Here is a tiny trained network, its code and every weight. The questions are about switching its units off for an input and a class, where a switched-off unit gives its printed mean instead of its output.

import numpy as np


def w(rows, s, z=0):
    codes = np.array(rows[::2]) - 128.0
    scale = np.full(codes.shape[1], s)
    scale[-1] = z or s
    return codes * scale


def f(y):
    return np.maximum(y, 0)


def log_softmax(a):
    a = a - a.max(-1, keepdims=True)
    return a - np.log(np.exp(a).sum(-1, keepdims=True))


def net(x, mask):
    res = np.array(x, float).reshape(1, 8) / 4 @ E
    y = f(res @ A[0][:, :-1].T + A[0][:, -1])
    res = res + np.where(mask, y, B[0][:, -1]) @ B[0][:, :-1]
    return log_softmax(res[-1] @ U[:, :-1].T + U[:, -1])


A, B = {}, {}
E = w([
[145,123,135,142,129,130,104,136,128,126,126,114],'x0',
[101,120,30,168,91,118,55,86,34,154,188,168],'x1',
[151,57,109,195,224,33,150,138,163,61,121,216],'x2',
[110,114,120,99,101,87,143,128,121,162,96,158],'x3',
[121,189,122,198,70,41,176,198,183,179,221,130],'x4',
[158,159,123,141,157,136,118,140,114,162,114,126],'x5',
[174,118,203,83,150,34,175,116,2,104,198,106],'x6',
[150,170,118,137,141,153,152,123,120,122,125,135],'x7',
],0.0097)
A[0] = w([
[190,129,236,86,170,97,132,150,221,204,74,110,53],'neuron 0',
[105,123,92,199,89,115,108,138,84,193,200,163,47],'neuron 1',
[136,196,182,65,76,157,105,98,105,197,117,99,156],'neuron 2',
[122,98,16,185,94,133,79,61,42,160,194,159,103],'neuron 3',
[140,81,122,54,147,192,71,59,76,114,115,179,47],'neuron 4',
[129,126,63,148,110,179,102,128,187,121,105,160,91],'neuron 5',
[40,148,127,161,127,156,74,160,187,123,99,128,112],'neuron 6',
[88,156,121,193,105,117,188,183,175,174,195,126,80],'neuron 7',
[141,149,177,83,92,163,117,153,85,121,177,129,98],'neuron 8',
[153,91,160,101,146,81,161,124,44,136,170,17,75],'neuron 9',
[110,107,153,130,153,163,210,143,178,156,111,83,60],'neuron 10',
[108,184,147,138,59,87,172,197,170,143,170,131,44],'neuron 11',
[84,137,98,163,80,171,122,117,184,108,82,116,102],'neuron 12',
[166,148,229,127,118,91,170,124,23,96,154,143,90],'neuron 13',
[125,141,191,78,80,175,162,171,136,169,100,42,157],'neuron 14',
[114,92,26,132,147,134,69,73,43,105,118,111,32],'neuron 15',
[80,157,132,114,85,203,107,102,81,175,159,65,113],'neuron 16',
[151,90,133,183,241,67,152,130,165,86,102,243,146],'neuron 17',
[111,93,178,126,175,206,119,25,123,119,120,143,50],'neuron 18',
[25,104,87,176,146,179,143,113,196,155,119,132,96],'neuron 19',
[161,120,152,170,129,116,134,129,53,107,165,114,94],'neuron 20',
[98,127,174,100,158,107,178,148,166,118,75,82,47],'neuron 21',
[180,56,105,170,214,119,153,190,126,113,169,213,95],'neuron 22',
[134,154,122,134,98,197,158,88,138,175,174,89,99],'neuron 23',
[116,180,150,163,62,78,142,202,168,146,190,152,53],'neuron 24',
[97,140,151,170,95,169,118,96,157,155,120,125,116],'neuron 25',
[130,125,36,146,111,136,104,133,96,143,193,155,2],'neuron 26',
[198,108,130,98,161,148,158,177,217,90,113,113,60],'neuron 27',
[81,209,130,98,70,145,117,109,111,105,154,67,94],'neuron 28',
[63,125,90,156,135,158,135,112,186,169,69,129,97],'neuron 29',
[160,77,94,198,196,99,159,147,137,63,126,217,138],'neuron 30',
[173,126,140,42,140,73,170,108,82,136,213,132,42],'neuron 31',
[170,80,255,87,154,143,217,185,203,113,104,97,50],'neuron 32',
[84,178,152,70,64,167,124,150,109,173,147,109,150],'neuron 33',
[117,174,141,197,74,63,153,186,148,145,195,96,73],'neuron 34',
[126,153,78,165,90,159,88,169,195,125,112,152,124],'neuron 35',
[136,121,192,119,118,76,151,98,59,99,190,92,79],'neuron 36',
[96,86,168,73,187,177,135,107,70,101,2,127,117],'neuron 37',
],0.0087,0.0021)
B[0] = w([
[184,154,144,155,86,159,202,137,154,121,174,175,209],'neuron 0',
[136,158,148,150,117,178,191,117,129,73,166,145,194],'neuron 1',
[75,106,73,145,134,56,102,138,180,138,122,77,200],'neuron 2',
[162,204,130,157,68,128,189,129,137,53,226,173,229],'neuron 3',
[142,153,212,182,150,138,151,64,138,106,88,93,209],'neuron 4',
[137,156,113,29,136,118,91,169,74,161,83,179,187],'neuron 5',
[126,141,109,98,170,168,132,171,85,149,93,164,185],'neuron 6',
[175,151,171,137,232,136,95,56,140,79,77,71,205],'neuron 7',
[105,93,98,135,111,86,116,170,150,193,134,131,170],'neuron 8',
[146,109,97,90,179,151,119,179,49,160,101,144,203],'neuron 9',
[124,116,134,128,117,176,165,157,136,106,168,178,178],'neuron 10',
[125,177,176,136,135,136,113,58,145,121,100,113,201],'neuron 11',
[137,102,120,97,162,131,100,152,94,162,143,174,185],'neuron 12',
[155,96,82,44,160,172,88,190,97,189,85,203,211],'neuron 13',
[96,114,52,143,70,51,138,118,164,96,168,107,205],'neuron 14',
[177,201,159,172,107,136,205,136,124,59,141,138,203],'neuron 15',
[79,101,72,177,91,110,102,133,189,171,136,111,198],'neuron 16',
[32,95,55,173,71,73,74,148,160,174,139,38,251],'neuron 17',
[162,112,159,149,149,127,67,39,148,124,116,135,191],'neuron 18',
[146,117,100,74,175,95,117,173,99,126,110,174,192],'neuron 19',
[143,133,121,81,143,151,165,152,118,191,122,145,174],'neuron 20',
[149,196,169,154,87,157,159,176,149,87,156,159,183],'neuron 21',
[89,98,81,150,70,94,98,132,146,162,109,93,214],'neuron 22',
[82,91,110,124,87,123,94,136,109,103,128,87,172],'neuron 23',
[101,130,232,163,175,134,112,47,123,113,126,108,209],'neuron 24',
[126,116,94,88,116,118,60,172,107,127,121,137,159],'neuron 25',
[171,96,117,139,70,172,213,142,150,52,139,182,179],'neuron 26',
[139,171,107,128,112,119,167,147,129,109,152,149,191],'neuron 27',
[109,126,87,142,100,101,101,125,171,167,131,89,182],'neuron 28',
[154,120,130,76,148,166,106,156,56,152,129,200,187],'neuron 29',
[1,65,76,122,84,56,100,124,160,171,134,72,231],'neuron 30',
[156,117,137,92,139,116,125,152,129,189,100,194,199],'neuron 31',
[151,184,149,139,96,133,181,173,126,72,211,156,232],'neuron 32',
[66,125,85,146,118,97,87,140,173,169,147,57,192],'neuron 33',
[156,120,197,211,208,168,95,51,116,92,48,91,216],'neuron 34',
[149,92,125,46,192,164,94,177,90,162,123,178,188],'neuron 35',
[129,80,129,54,145,150,104,177,75,139,77,185,202],'neuron 36',
[155,146,220,194,155,177,107,26,164,92,68,90,233],'neuron 37',
],0.0072,0.015)
U = w([
[88,110,68,137,78,103,102,122,174,169,133,74,250],'0',
[161,128,113,39,190,163,114,164,80,171,87,187,119],'1',
[160,159,189,164,196,165,123,10,145,108,72,98,59],'2',
[166,191,128,143,70,159,206,139,148,82,217,170,68],'3',
],0.013,0.0012)

Each question gives the input, the list of numbers given to net, and the class t.
The units are the neurons (one row each of A and B). Each row of codes is followed by its name. A weight is (code - 128) times the scale printed after its matrix; where a second scale follows, it is the last column's (A, B and U).
mask holds one flag per neuron, in row order. A switched-off neuron (its flag False) gives its mean, the last column of its row in B, instead of its output. The means were averaged over made-up inputs and are rounded, as every weight is.
A unit's drop is (log p(t) with every unit on - log p(t) with that unit switched off) / (log p(t) with every unit on - log p(t) with every unit switched off).
The circuit of an input: a set's keep is (log p(t) with only the set's units on - log p(t) with every unit switched off) / (log p(t) with every unit on - log p(t) with every unit switched off). Starting from the 12 units with the biggest drops (on a tie, the unit counted first), units are removed one at a time, each time the one whose removal leaves the highest keep (on an exact tie, the one counted first), for as long as the keep stays at least 0.8.
circuit, biggest first: the units of the circuit, biggest drop first
top k neurons: the k neurons with the biggest drops, biggest first
drop when u is switched off: that unit's drop, to one decimal
input [5,6,5,4,8,8,5,4], class 2: circuit, biggest first => neuron 34
input [3,4,6,-2,4,-2,6,5], class 0: top 3 neurons => neuron 17; neuron 30; neuron 22
input [-7,8,-7,7,-5,-4,-2,-3], class 3: top 4 neurons => neuron 3; neuron 15; neuron 17; neuron 30
input [2,1,-7,4,0,-2,8,0], class 1: top 3 neurons => neuron 13; neuron 9; neuron 36
input [6,-6,-4,-5,6,-8,0,-7], class 2: top 3 neurons => neuron 34; neuron 7; neuron 24
input [-5,8,7,-7,-6,7,3,8], class 3: top 3 neurons => neuron 3; neuron 15; neuron 26
input [3,2,6,4,8,-2,-3,-3], class 2: top 2 neurons => neuron 34; neuron 7
input [-4,2,8,5,-8,4,4,7], class 0: top 3 neurons => neuron 17; neuron 30; neuron 22
input [-7,5,4,-6,-3,-1,4,-3], class 3: top 4 neurons => neuron 3; neuron 15; neuron 2; neuron 33
input [5,2,8,-4,-6,2,-8,0], class 0: top 4 neurons => neuron 17; neuron 30; neuron 22; neuron 13
input [2,7,6,-8,3,4,-5,6], class 3: top 2 neurons => neuron 3; neuron 26
input [-8,-8,5,-3,-7,8,-4,6], class 3: top 4 neurons => neuron 32; neuron 0; neuron 27; neuron 34
input [0,-4,-8,-4,3,-3,8,6], class 0: top 3 neurons => neuron 14; neuron 2; neuron 33
input [2,4,1,-1,-4,-5,0,-3], class 2: circuit, biggest first => neuron 4
input [-7,-6,-6,-3,0,0,8,4], class 1: top 4 neurons => neuron 13; neuron 9; neuron 36; neuron 17
input [-7,5,4,1,5,-8,5,-5], class 1: top 2 neurons => neuron 36; neuron 37
input [0,-4,7,8,-1,-7,7,2], class 0: drop when neuron 22 is switched off => 0.5
input [-8,8,5,-5,8,-4,-1,-4], class 2: drop when neuron 24 is switched off => 0.4
input [5,-5,2,-4,-3,-4,-7,-4], class 1: drop when neuron 12 is switched off => 0.0
input [3,-2,0,-5,-4,0,4,-3], class 1: circuit, biggest first => neuron 13
input [0,6,0,6,4,-4,-4,-5], class 3: drop when neuron 3 is switched off => 0.5
